Below is a small trained network, with its code and all its weights. Each question gives an input and a class and asks what happens when units are switched off, that is, made to give their printed mean instead of their output.

import numpy as np


def w(rows, s, z=0):
    codes = np.array(rows[::2]) - 128.0
    scale = np.full(codes.shape[1], s)
    scale[-1] = z or s
    return codes * scale


def f(y):
    return y / 2 * (1 + np.tanh(0.7978845608 * (y + 0.044715 * y**3)))


def log_softmax(a):
    a = a - a.max(-1, keepdims=True)
    return a - np.log(np.exp(a).sum(-1, keepdims=True))


def net(x, mask):
    res = np.array(x, float).reshape(1, 4) / 4 @ E
    y = f(res @ A[0][:, :-1].T + A[0][:, -1])
    res = res + np.where(mask, y, B[0][:, -1]) @ B[0][:, :-1]
    return log_softmax(res[-1] @ U[:, :-1].T + U[:, -1])


A, B = {}, {}
E = w([
[125,128,129,128],'x0',
[198,240,69,176],'x1',
[100,117,229,239],'x2',
[147,205,253,72],'x3',
],0.011)
A[0] = w([
[127,156,162,204,138],'neuron 1',
[110,170,196,244,176],'neuron 2',
[151,157,117,93,124],'neuron 3',
[192,238,104,39,123],'neuron 4',
[152,161,121,82,92],'neuron 5',
[105,138,185,95,86],'neuron 6',
[95,178,231,81,185],'neuron 7',
[53,70,175,2,32],'neuron 8',
[92,26,176,17,186],'neuron 9',
[146,147,218,86,54],'neuron 10',
[127,152,125,110,127],'neuron 11',
[137,130,86,149,140],'neuron 12',
[95,123,71,159,149],'neuron 13',
[113,85,9,196,121],'neuron 14',
[140,184,124,56,99],'neuron 15',
[119,14,138,200,138],'neuron 16',
[174,117,114,201,71],'neuron 17',
[74,134,26,165,74],'neuron 18',
[123,117,50,149,56],'neuron 19',
[196,195,137,97,126],'neuron 20',
[87,167,207,91,41],'neuron 21',
[157,205,130,60,110],'neuron 22',
[101,102,88,71,67],'neuron 23',
[44,19,155,185,127],'neuron 24',
[229,196,79,231,104],'neuron 25',
[131,107,70,16,157],'neuron 26',
[90,182,195,242,9],'neuron 27',
[167,88,82,32,126],'neuron 28',
[152,143,113,167,93],'neuron 29',
],0.013,0.014)
B[0] = w([
[162,95,119,109,174],'neuron 1',
[132,74,48,97,224],'neuron 2',
[105,140,153,168,152],'neuron 3',
[90,127,207,228,217],'neuron 4',
[116,113,148,170,149],'neuron 5',
[156,111,61,85,156],'neuron 6',
[166,187,156,128,239],'neuron 7',
[209,233,231,152,188],'neuron 8',
[174,95,76,55,251],'neuron 9',
[151,84,66,52,172],'neuron 10',
[116,141,109,152,137],'neuron 11',
[124,111,140,113,152],'neuron 12',
[133,107,121,99,170],'neuron 13',
[188,147,149,85,210],'neuron 14',
[76,135,147,150,168],'neuron 15',
[44,112,139,171,213],'neuron 16',
[115,34,103,154,141],'neuron 17',
[160,170,160,119,168],'neuron 18',
[138,171,144,140,151],'neuron 19',
[96,134,184,167,182],'neuron 20',
[143,53,47,51,164],'neuron 21',
[89,112,163,162,183],'neuron 22',
[138,56,87,108,146],'neuron 23',
[65,70,146,186,231],'neuron 24',
[169,138,106,26,194],'neuron 25',
[181,137,118,82,208],'neuron 26',
[224,248,172,107,169],'neuron 27',
[179,119,95,78,188],'neuron 28',
[133,118,70,110,134],'neuron 29',
],0.012,0.019)
U = w([
[159,41,94,100,4],'0',
[194,240,190,126,216],'1',
[4,97,189,253,177],'2',
],0.015,0.0031)

Each question gives the input, the list of numbers given to net, and the class t.
The units are the neurons (one row each of A and B). Each row of codes is followed by its name. A weight is (code - 128) times the scale printed after its matrix; where a second scale follows, it is the last column's (A, B and U).
mask holds one flag per neuron, in row order. A switched-off neuron (its flag False) gives its mean, the last column of its row in B, instead of its output. The means were averaged over made-up inputs and are rounded, as every weight is.
A unit's drop is (log p(t) with every unit on - log p(t) with that unit switched off) / (log p(t) with every unit on - log p(t) with every unit switched off).
most important unit: the unit with the biggest drop
k most important neurons: the k neurons with the biggest drops, biggest first
drop of u: that unit's drop, to one decimal
input [-3,-5,4,7], class 0: 2 most important neurons -> neuron 21; neuron 10
input [0,-6,3,8], class 0: most important unit -> neuron 21
input [-2,-3,8,0], class 2: 3 most important neurons -> neuron 24; neuron 16; neuron 25
input [-3,1,-3,-7], class 1: 2 most important neurons -> neuron 18; neuron 2
input [3,-3,7,7], class 0: 2 most important neurons -> neuron 2; neuron 21
input [1,-2,8,8], class 0: 2 most important neurons -> neuron 2; neuron 21
input [-5,-1,7,8], class 0: 3 most important neurons -> neuron 2; neuron 21; neuron 10
input [2,7,4,0], class 0: 4 most important neurons -> neuron 2; neuron 8; neuron 7; neuron 17
input [-4,-6,-1,5], class 1: 3 most important neurons -> neuron 8; neuron 7; neuron 2
input [3,-8,-3,2], class 1: 2 most important neurons -> neuron 8; neuron 2
input [-7,-3,-1,1], class 1: 4 most important neurons -> neuron 2; neuron 21; neuron 10; neuron 24
input [3,1,-5,-7], class 1: 3 most important neurons -> neuron 18; neuron 2; neuron 14
input [7,5,0,2], class 2: drop of neuron 19 -> 0.0
input [-8,1,-8,-8], class 1: most important unit -> neuron 18
input [-3,0,2,-1], class 2: drop of neuron 28 -> 0.2
input [8,8,-7,7], class 2: drop of neuron 4 -> 0.1
